In the rows, 128 means zero.
Group and class of each row:
[145 131 144 132 127 115 148 121 126 166 124 125 135 142 129 110 140 133
 125 128 129 113 124 114 132 131 115 145 116 140 138 114 113 129 115 148
 101 138 145 122 156 128 140 125 122 132 128 150 124 106 113 140  95 158
 103 115 122 137 117 129 120 190 137 135 130 134 149 123] : Z563 V
[108 136 117 118 125 132 122 136 123  90 133 140 117 187 128 124  84 141
  85 122 132 143 129 128 124 123 124 166 139 103 110 120 142 134 153 111
 138 112 123 135  69 131 133 133 141  99 123 130 101 116 139 126 209 139
 176 133 128 121 136 126 141  88 140 125  99 124 147 133] : Z119 G
[ 88 128 123 130 109 124 128 117  87 127 135 118 108 129 122 155  81 112
 127 127 103 128 134 172 105 141 133 115 129  93 127 137 131 132 161 116
 142 118  94 129 163 112 146 145 105 133 151 154 131 129 137 131  83 116
 142 107 122 138 130 125 135  83 121 102 120 143 124 119] : Z119 G
[140 120 107 129  91 134 115 132 142  54 134 126 118 124 125 170  99 119
  91 131 110 126 119 140 143 141 137 132 142  61 122 149 155 133 112 113
 152 118 102 139 107 133 151 126 136 114 153 121 118 188 126  75 161 109
 172 190 141 121 125 125 136  51 117 136 101 128 112 134] : Z119 G
[163 131 131 131 117 128 144 121 154 137 114 125 144 121 124 110 157 134
 116 132 126 105 121  99 153 137 123 133 123 157 137 132 127 138  76 138
 111 137 143 126 145 129 135 115 130 145 142 110 132 164 108 114  94 136
 117 126 132 135 115 128 114 180 130 152 139 122 121 123] : Z563 Q
[ 69 132 122 125 115 112 129 123  61 125 137 115 108 126 120 145  59 117
 130 129  91 120 141 174 105 131 137 117 125  87 132 150 129 145 170 108
 141 111  85 132 171 107 148 155 106 136 152 169 129 129 150 145  65 125
 148 102 115 146 139 136 128  74 121  84 111 141 121 118] : Z119 G
[142 126 126 126 111 138 129 134 118 102 134 133 124 142 123 130 118 137
  75 115 122 123 120 120 134 137 133 173 130 115 117 130 132 125 135 123
 129 121 113 132 111 138 143 131 133 106 134 136 107 133 137 111 161 146
 161 128 131 112 131 132 138 104 144 120 107 131 135 138] : Z119 T
[100 123 114 128 110 152 121 130 105  93 135 131 113 127 120 160  91 113
 122 130 110 129 145 165 121 135 132 130 128 103 123 148 137 130 143 118
 154 113  93 136 135 123 135 140 121 121 143 142 126 146 149 120 111 119
 151 123 133 130 133 137 142  60 122 107 112 131 123 125] : Z119 G
[129 135 152 136 137 103 154 121 127 200 113 106 143 115 127 108 154 125
 170 134 128 114 131 119 127 132 129 101 117 152 161 122 102 131 111 142
 103 142 146 116 203 111 132 127 107 162 128 139 150 115 111 158  33 134
  79 107 116 153 118 124 108 214 117 131 149 129 126 120] : Z563 Q
[149 138 143 133 128 110 154 118 131 180 118 117 140 120 121 104 158 124
 119 131 128 104 124 103 140 128 121 139 118 151 141 127 112 128 102 141
  97 143 137 123 173 123 139 128 120 147 136 126 136 132 109 142  60 152
  99 113 122 135 117 131 112 207 142 130 134 132 125 124] : Z563 Q
[138 133 139 129 130 117 157 124 109 171 115 122 129 131 118  86 171 119
 119 141 132 114 128 115 131 122 114 150 112 138 140 115 112 128 106 146
  95 131 146 112 156 122 122 130 120 137 135 130 127 120 124 156  57 162
 107 108 112 150 118 129  97 190 146 128 119 125 150 113] : Z563 V
[162 130 133 126 128 121 142 120 146 129 116 128 134 133 127 104 144 109
 100 130 134 109 115  90 152 132 117 140 125 146 131 128 132 130  96 141
 115 136 149 120 125 118 134 126 134 129 133 105 126 147 108 117 129 145
 138 124 143 137 117 128 116 154 136 146 124 125 134 140] : Z563 V
[167 132 141 129 129 121 147 122 148 161 117 124 138 126 129 106 160 127
 135 135 139 111 118  96 141 130 121 127 126 162 133 127 118 123  88 149
 106 139 164 121 150 132 137 118 126 151 127 119 136 137  91 134  99 139
 105 124 129 137 114 127 114 194 133 150 133 127 129 124] : Z563 Q
[144 142 141 130 142 105 145 135 131 179 113 122 142 120 121  95 152 133
 127 137 131 109 122  94 140 123 117 145 122 156 137 127 115 140  90 147
 106 142 150 119 163 127 135 124 124 154 133 119 137 130 107 137  78 147
 110 120 130 140 124 125 103 197 129 140 123 129 116 127] : Z563 Q
[121 124 126 125 110 137 119 128 113 107 131 126 128 118 118 138 111 128
  97 124 121 116 123 111 139 137 133 158 137 114 124 141 137 133 134 118
 136 118 103 132 138 139 142 133 132 124 146 130 116 152 133 114 112 136
 159 121 127 117 130 119 128  82 135 106 109 136 105 131] : Z119 T
[ 72 145 153 127 162  87 159 116  81 232 128 114 125 128 128  95 128 130
 167 127 131 129 137 145  93 122 125 103 107 135 136 106  90 126 158 148
  94 141 144 119 197 107 125 146 104 148 122 164 139  53 132 195  46 157
  77  98 107 157 125 129 113 216 135 111 153 138 156 114] : Z563 Q
[163 137 144 136 127 115 150 122 147 168 119 119 145 128 123 108 164 132
 129 131 124 105 123 107 145 131 123 138 125 159 132 118 117 137  89 142
 103 142 147 124 157 130 136 118 123 133 136 126 140 126 114 136  73 149
 100 117 124 137 115 128 116 201 132 144 138 135 129 127] : Z563 Q
[171 134 140 143 106 130 154 120 147 139 119 119 139 126 110 124 161 119
 128 133 122 104 116 113 131 142 115 120 122 157 145 134 119 130  74 146
 105 141 133 116 182 127 147 125 124 139 149 127 134 159 103 114  50 140
 106 116 128 146 110 131 116 192 129 149 133 134 133 115] : Z563 V
[140 130 148 124 133 112 148 122 118 169 119 125 133 139 121  97 136 132
 118 129 140 117 124 107 131 135 118 159 115 141 131 112 110 130 120 144
  94 130 147 118 147 124 128 135 121 131 127 140 120 101 124 148  89 162
 109 110 118 143 119 128 114 205 146 136 122 136 157 127] : Z563 V
[133 142 140 136 129 111 156 116 121 188 123 104 138 124 125 114 155 117
 164 131 120  99 130 125 127 136 125  98 119 150 151 126 106 131 104 137
  94 144 136 117 197 111 131 136 105 161 135 138 154 125 105 155  17 134
  79 105 122 147 113 130 108 215 120 118 150 140 126 119] : Z563 Q
[148 124 116 128  98 151 116 134 140  79 130 131 125 127 126 149 124 124
  95 122 114 119 115 127 148 146 138 146 143 123 125 147 146 129 133 124
 136 125 100 140 115 133 147 127 135 113 150 124 122 171 122  89 134 128
 160 137 138 110 127 134 137  85 130 125 103 131 112 127] : Z119 T
[135 129 133 143 126 113 157 113 123 181 123 105 137 111 121 127 163 105
 173 145 120  96 129 124 133 132 123  80 116 155 153 140 103 135  84 137
 103 145 133 116 217 114 130 129 105 170 148 129 156 149 104 142   4 123
  87 106 119 151 109 128  98 199 117 134 156 135 109 113] : Z563 Q
[153 131 131 129 110 121 150 122 135 140 121 117 127 136 121 109 136 122
 108 130 123 107 120 115 143 140 119 140 120 143 135 124 116 124  98 142
 110 131 136 120 160 118 144 126 116 125 141 139 129 140 107 121  74 158
 116 110 127 142 113 130 118 191 133 142 118 127 155 126] : Z563 V
[157 139 136 142 113 124 158 116 140 156 119 113 141 112 117 120 157 114
 140 144 125 102 123 111 144 133 121 109 120 155 148 143 118 140  75 139
 116 139 135 121 206 120 143 128 114 162 157 122 146 166 100 122  25 132
 106 114 127 150  99 128 108 187 123 143 145 129 111  89] : Z563 Q
[101 123 117 127 108 134 129 134  91 100 132 129 110 123 131 139  92 113
 111 133 111 126 130 162 122 129 123 141 122 105 127 139 137 130 143 118
 136 111  90 129 139 126 134 141 134 121 148 142 124 143 140 131  91 136
 155 117 120 131 128 130 128  79 135 107 110 138 126 130] : Z119 G
[168 133 134 133 115 120 160 123 144 128 117 125 128 136 121 111 142 121
 113 131 123 109 120 107 150 141 115 141 126 152 140 129 130 131  78 137
 106 134 151 126 138 122 144 127 127 142 131 123 137 159 106 105 108 138
 128 111 129 141 117 126 116 178 133 156 122 125 143 129] : Z563 V
[128 123 113 126  92 155 120 135 130  69 138 125 123 122 128 159 104 114
 109 129 110 130 123 149 140 142 132 125 136 114 131 139 142 135 118 104
 146 125  99 140 135 126 150 134 124 123 154 135 136 178 131  94 116 112
 155 127 135 129 119 132 133  73 118 126 116 128 115 127] : Z119 G
[160 134 138 129 110 123 154 124 137 147 120 118 146 133 120 110 144 127
 108 136 126 101 117 111 150 139 124 148 126 147 138 129 121 129  83 140
 105 133 137 120 162 131 136 134 122 142 144 131 132 154 108 123  67 150
 115 111 121 121 112 127 108 190 137 139 121 132 131 123] : Z563 V
[117 121 122 126 107 131 133 124 101 109 134 129 109 138 124 133  96 124
 113 125 109 130 126 152 119 139 129 140 134 107 126 124 123 125 144 118
 125 113 110 131 135 124 144 151 125 113 138 149 119 130 131 116 115 138
 139 118 126 126 129 132 132 118 136 111 110 137 143 129] : Z119 T
[103 123 118 131 104 129 128 129  88  95 139 123 104 130 120 146  73 110
 113 129 102 130 137 170 102 135 125 128 121  89 126 132 130 123 155 111
 139 109  95 129 146 120 145 148 114 120 151 189 125 134 143 126  93 129
 150 108 128 143 128 134 138  81 130 108 111 135 141 118] : Z119 G
[144 133 149 129 127 178 154 121 127 164 120 117 129 127 123  98 138 130
 131 129 131 123 123 120 128 131 119 135 119 141 138 119 112 124 111 142
 100 134 146 123 155 122 130 133 121 135 130 148 127 113 117 141  80 149
 100 112 111 140 121 130 116 192 133 129 131 127 147 117] : Z563 V
[146 113 112 119  93 154 108 136 132  33 137 148 113 147 128 150  87 130
  56 117 114 136 120 140 140 139 135 172 139 101 111 130 149 123 140 114
 149 101 107 138  59 141 142 128 155  79 140 135 100 152 142  82 220 138
 181 140 136 109 134 130 150  49 140 130  87 120 153 127] : Z119 G
[148 127 120 131 103 156 117 124 140  81 139 141 127 133 124 141 121 139
  72 116 125 128 122 119 154 140 137 169 138 124 107 131 144 123 123 121
 134 123 116 141  94 141 146 127 136 100 137 126 108 149 129  93 184 142
 162 134 136 105 130 130 154  87 139 128 105 132 124 136] : Z119 T

Group and class of each row:
[147 195 107 127 135 117 128 105  72 101 161 138 186 137 130 162 138 135
 133 152 128 124 124 124 125 135 145  95 140 116 206 131 202  92 116 134
 162 120 145 132  77 119 123 114 127 164 113 152 124 132 116  85 135 121
 136 141 128  63 167 118 135 108 137 152  96 169 108 120] : [89] U
[161 151 114 126 138 137 149 114 155 114 153 145 151 116  98 123 140 164
 118 139 141 125 125 129 151 151 130  96 115 132 133 128 101 122 131 114
 145 138 138 136  67 140 123 127 110 145 130 169 127 120 145 119 141 131
 132 100 125 155 104 145 126 142 134 118  90 143 100 130] : [98] S
[144 222 113 157 163  97 118 116 122 105 198 147 176  91 131 151 153 146
 111 149 140 143 135 111  96 132 154  89 133 108 143 125 191 104 138 101
 161 136 135 118  69 113 121 128 106 120 121 181 109 140 106 115 164 132
 108 131 119  93 131 127  89 134 160 133  73 185  57 112] : [89] Y
[135 166 130 164 185 111 164 113 158 139 141 155  91  67 110  95 128 154
 105 118 163 155 139 120 128 138 133 111  74 134  73 127  79 152 150  59
 141 161 103 119 115 139 122 139  79  26 142 153 102 157 142 182 168 136
 102 123 153 169  73 150  80 166 173  95 102 146  74 123] : [96] B
[124 152 105 133 116 142 150  82 109 135 139 164 146 125 152 147 124 151
 122 135 149 114 127 136 165 142 115  95  96 141 169 121 113 123 128 110
 141 142 119 129  73 135 124 143 100 130 110 154 114 140 146 120 150 119
 143 112 159 132 134 149 118 125 136 110 114 139 107 129] : [98] C
